Below is a small trained network, with its code and all its weights. Each question gives an input and a class and asks what happens when units are switched off, that is, made to give their printed mean instead of their output.

import numpy as np


def w(rows, s, z=0):
    codes = np.array(rows[::2]) - 128.0
    scale = np.full(codes.shape[1], s)
    scale[-1] = z or s
    return codes * scale


def norm(h):
    return h / np.sqrt((h * h).mean(-1, keepdims=True) + 1e-5)


def f(y):
    return y / 2 * (1 + np.tanh(0.7978845608 * (y + 0.044715 * y**3)))


def log_softmax(a):
    a = a - a.max(-1, keepdims=True)
    return a - np.log(np.exp(a).sum(-1, keepdims=True))


def net(x, mask):
    res = np.array(x, float).reshape(1, 7) / 4 @ E
    u = 0
    for l in range(2):
        y = f(norm(res) @ A[l][:, :-1].T + A[l][:, -1])
        res = res + np.where(mask[u : u + 5], y, B[l][:, -1]) @ B[l][:, :-1]
        u += 5
    return log_softmax(norm(res)[-1] @ U[:, :-1].T + U[:, -1])


A, B = {}, {}
E = w([
[148,128,113,163,42,35,50,84],'x0',
[163,96,74,147,147,114,135,170],'x1',
[84,63,136,152,188,17,252,55],'x2',
[138,156,105,142,139,122,149,145],'x3',
[84,145,115,167,161,150,112,134],'x4',
[120,113,120,136,138,137,112,124],'x5',
[162,154,188,72,230,52,63,203],'x6',
],0.0041)
A[0] = w([
[75,79,182,95,148,124,118,77,209],'L0N0',
[198,167,144,93,72,205,82,187,189],'L0N1',
[154,143,120,226,62,54,69,113,61],'L0N2',
[175,110,188,122,211,254,219,160,111],'L0N3',
[129,151,102,59,243,109,51,105,5],'L0N4',
],0.0055,0.0023)
B[0] = w([
[196,120,72,180,166,157,131,176,174],'L0N0',
[122,128,142,219,183,182,152,165,255],'L0N1',
[175,177,128,106,140,139,69,85,181],'L0N2',
[169,135,83,118,118,141,60,2,239],'L0N3',
[81,157,140,87,97,77,180,162,161],'L0N4',
],0.0081,0.0042)
A[1] = w([
[100,125,91,208,96,203,171,70,29],'L1N0',
[122,148,178,42,185,113,118,203,3],'L1N1',
[93,119,54,162,1,166,160,169,122],'L1N2',
[149,169,122,83,102,109,68,87,255],'L1N3',
[160,100,149,152,171,53,200,59,180],'L1N4',
],0.0065,0.00082)
B[1] = w([
[129,123,139,84,105,55,108,174,254],'L1N0',
[79,92,111,1,42,105,174,121,171],'L1N1',
[95,119,145,47,130,114,204,173,177],'L1N2',
[154,75,56,99,199,164,135,58,173],'L1N3',
[113,174,181,192,132,210,99,180,217],'L1N4',
],0.0085,0.0049)
U = w([
[84,145,173,235,108,197,119,253,201],'0',
[133,112,66,124,147,162,76,42,154],'1',
[46,92,117,16,31,99,189,194,4],'2',
],0.0071,0.0014)

Each question gives the input, the list of numbers given to net, and the class t.
The units are the neurons (one row each of A and B). Each row of codes is followed by its name. A weight is (code - 128) times the scale printed after its matrix; where a second scale follows, it is the last column's (A, B and U).
mask holds one flag per neuron, layer by layer. A switched-off neuron (its flag False) gives its mean, the last column of its row in B, instead of its output. The means were averaged over made-up inputs and are rounded, as every weight is.
A unit's drop is (log p(t) with every unit on - log p(t) with that unit switched off) / (log p(t) with every unit on - log p(t) with every unit switched off).
The circuit of an input: a set's keep is (log p(t) with only the set's units on - log p(t) with every unit switched off) / (log p(t) with every unit on - log p(t) with every unit switched off). Starting from all 10 units, units are removed one at a time, each time the one whose removal leaves the highest keep (on an exact tie, the one counted first), for as long as the keep stays at least 0.8.
units of the circuit, in order: the units of the circuit, biggest drop first
top k neurons: the k neurons with the biggest drops, biggest first
top k neurons in layer l: the k neurons of layer l with the biggest drops, biggest first
drop of u: that unit's drop, to one decimal
input [-3,-4,-5,2,1,-1,8], class 2: top 3 neurons -> (L1N1 L0N4 L1N4)
input [-4,3,8,1,-4,-8,6], class 0: units of the circuit, in order -> (L1N4)
input [-6,5,8,-5,-8,1,2], class 0: top 2 neurons in layer 1 -> (L1N4 L1N3)
input [-2,-3,-3,-4,4,0,7], class 2: top 2 neurons -> (L1N1 L0N4)
input [-1,-3,-2,-5,8,8,-3], class 2: units of the circuit, in order -> (L1N0 L1N4)
input [-7,4,8,2,0,-3,-6], class 0: top 2 neurons in layer 1 -> (L1N4 L1N3)
input [-7,-8,-5,5,3,0,2], class 1: top 2 neurons -> (L0N3 L1N4)
input [3,-6,2,-8,0,2,5], class 2: units of the circuit, in order -> (L0N3 L1N1)
input [4,0,6,5,1,4,0], class 0: top 2 neurons -> (L1N4 L0N3)
input [-2,1,6,-5,-1,8,6], class 0: top 3 neurons -> (L1N4 L0N0 L1N0)
input [-2,1,-6,-5,0,-8,-7], class 2: top 2 neurons in layer 0 -> (L0N0 L0N2)
input [0,5,7,8,-1,5,-5], class 0: top 2 neurons in layer 1 -> (L1N4 L1N1)
input [-3,-7,3,-7,7,1,-5], class 2: top 3 neurons -> (L1N0 L0N1 L0N2)
input [-6,6,-4,-6,6,-4,8], class 2: units of the circuit, in order -> (L1N1)
input [-4,-7,1,-3,4,6,-6], class 2: top 2 neurons -> (L1N0 L0N2)
input [-4,0,-3,-2,4,-4,6], class 2: top 2 neurons -> (L0N4 L1N1)
input [5,0,0,7,0,-6,-8], class 2: top 2 neurons -> (L0N3 L1N2)
input [-7,-3,1,-7,-7,-6,6], class 1: top 2 neurons -> (L0N3 L1N0)
input [4,5,-1,-6,0,1,-8], class 2: top 2 neurons -> (L0N3 L1N2)
input [-3,-5,0,1,3,5,3], class 1: top neuron in layer 0 -> (L0N3)
input [5,3,5,0,1,-5,4], class 0: top 2 neurons -> (L1N4 L0N3)
input [6,-2,6,-5,0,1,-4], class 0: top 2 neurons in layer 0 -> (L0N3 L0N0)
input [-8,2,-7,8,-1,1,-2], class 1: drop of L1N4 -> 0.5
input [1,7,8,-7,4,-3,-1], class 0: drop of L1N4 -> 0.2
input [-7,-2,0,6,-3,-2,6], class 1: drop of L1N0 -> 0.1
